Here is a tiny trained network, its code and every weight. The questions are about switching its units off for an input and a class, where a switched-off unit gives its printed mean instead of its output.

import numpy as np


def w(rows, s, z=0):
    codes = np.array(rows[::2]) - 128.0
    scale = np.full(codes.shape[1], s)
    scale[-1] = z or s
    return codes * scale


def norm(h):
    return h / np.sqrt((h * h).mean(-1, keepdims=True) + 1e-5)


def f(y):
    return np.maximum(y, 0)


def log_softmax(a):
    a = a - a.max(-1, keepdims=True)
    return a - np.log(np.exp(a).sum(-1, keepdims=True))


def net(x, mask):
    res = np.array(x, float).reshape(1, 5) / 4 @ E
    u = 0
    for l in range(2):
        y = f(norm(res) @ A[l][:, :-1].T + A[l][:, -1])
        res = res + np.where(mask[u : u + 12], y, B[l][:, -1]) @ B[l][:, :-1]
        u += 12
    return log_softmax(norm(res)[-1] @ U[:, :-1].T + U[:, -1])


A, B = {}, {}
E = w([
[49,84,47,215],'x0',
[63,131,242,117],'x1',
[150,153,76,137],'x2',
[95,122,208,210],'x3',
[174,2,120,76],'x4',
],0.006)
A[0] = w([
[49,103,33,111,120],'L0N1',
[95,146,72,140,80],'L0N2',
[104,78,84,200,4],'L0N3',
[126,38,199,59,46],'L0N4',
[81,148,29,138,121],'L0N5',
[168,136,198,153,148],'L0N6',
[2,155,207,214,164],'L0N7',
[105,126,87,22,111],'L0N8',
[55,125,136,194,155],'L0N9',
[146,46,59,157,171],'L0N10',
[67,128,145,94,115],'L0N11',
[138,75,73,152,81],'L0N12',
],0.0081,0.0038)
B[0] = w([
[88,113,121,33,185],'L0N1',
[164,108,152,139,155],'L0N2',
[113,116,119,75,154],'L0N3',
[169,167,152,82,175],'L0N4',
[121,140,163,100,191],'L0N5',
[150,41,189,200,183],'L0N6',
[125,132,221,164,255],'L0N7',
[85,234,136,83,166],'L0N8',
[123,124,179,128,196],'L0N9',
[48,63,127,201,206],'L0N10',
[173,180,141,2,150],'L0N11',
[89,36,113,113,163],'L0N12',
],0.0066,0.0064)
A[1] = w([
[83,229,112,61,103],'L1N1',
[87,174,45,116,27],'L1N2',
[60,9,176,63,147],'L1N3',
[185,118,25,132,83],'L1N4',
[91,56,104,141,30],'L1N5',
[129,42,156,116,115],'L1N6',
[182,232,172,192,55],'L1N7',
[110,69,82,105,108],'L1N8',
[118,91,2,65,162],'L1N9',
[47,157,101,141,200],'L1N10',
[206,28,171,123,86],'L1N11',
[156,195,108,69,252],'L1N12',
],0.0084,0.0026)
B[1] = w([
[182,186,121,106,190],'L1N1',
[107,161,180,109,162],'L1N2',
[144,175,67,122,254],'L1N3',
[93,128,127,130,167],'L1N4',
[179,102,80,112,169],'L1N5',
[133,223,86,166,194],'L1N6',
[81,79,61,177,204],'L1N7',
[87,1,92,123,179],'L1N8',
[94,49,162,137,225],'L1N9',
[186,100,175,152,190],'L1N10',
[120,195,77,131,200],'L1N11',
[174,107,111,163,205],'L1N12',
],0.0086,0.0056)
U = w([
[46,189,218,218,231],'0',
[28,6,12,87,149],'1',
[229,216,32,152,2],'2',
[252,254,148,18,128],'3',
],0.007,0.0032)

Each question gives the input, the list of numbers given to net, and the class t.
The units are the neurons (one row each of A and B). Each row of codes is followed by its name. A weight is (code - 128) times the scale printed after its matrix; where a second scale follows, it is the last column's (A, B and U).
mask holds one flag per neuron, layer by layer. A switched-off neuron (its flag False) gives its mean, the last column of its row in B, instead of its output. The means were averaged over made-up inputs and are rounded, as every weight is.
A unit's drop is (log p(t) with every unit on - log p(t) with that unit switched off) / (log p(t) with every unit on - log p(t) with every unit switched off).
The circuit of an input: a set's keep is (log p(t) with only the set's units on - log p(t) with every unit switched off) / (log p(t) with every unit on - log p(t) with every unit switched off). Starting from the 12 units with the biggest drops (on a tie, the unit counted first), units are removed one at a time, each time the one whose removal leaves the highest keep (on an exact tie, the one counted first), for as long as the keep stays at least 0.8.
units of the circuit, in order: the units of the circuit, biggest drop first
unit that matters most: the unit with the biggest drop
top k neurons: the k neurons with the biggest drops, biggest first
k most important neurons of layer l: the k neurons of layer l with the biggest drops, biggest first
drop of u: that unit's drop, to one decimal
input [-8,-2,-1,-3,-7], class 2: unit that matters most -> L1N7
input [3,-5,3,-5,-6], class 1: top 4 neurons -> L0N7, L1N9, L0N1, L1N3
input [-5,3,-2,8,6], class 3: top 3 neurons -> L0N4, L0N10, L1N9
input [1,2,1,-2,-3], class 3: units of the circuit, in order -> L0N10, L1N1
input [-1,0,-1,0,7], class 2: units of the circuit, in order -> L1N6, L1N11
input [-5,-3,-4,1,6], class 2: units of the circuit, in order -> L1N11, L1N6
input [-5,2,6,-1,0], class 2: 2 most important neurons of layer 1 -> L1N12, L1N7
input [-5,-3,-1,-1,-2], class 2: 2 most important neurons of layer 1 -> L1N7, L1N12
input [-5,-4,1,5,7], class 2: drop of L1N7 -> -0.1
input [-6,1,2,8,8], class 3: drop of L0N4 -> 0.2
input [-3,-1,-4,-1,6], class 2: drop of L0N4 -> -0.2
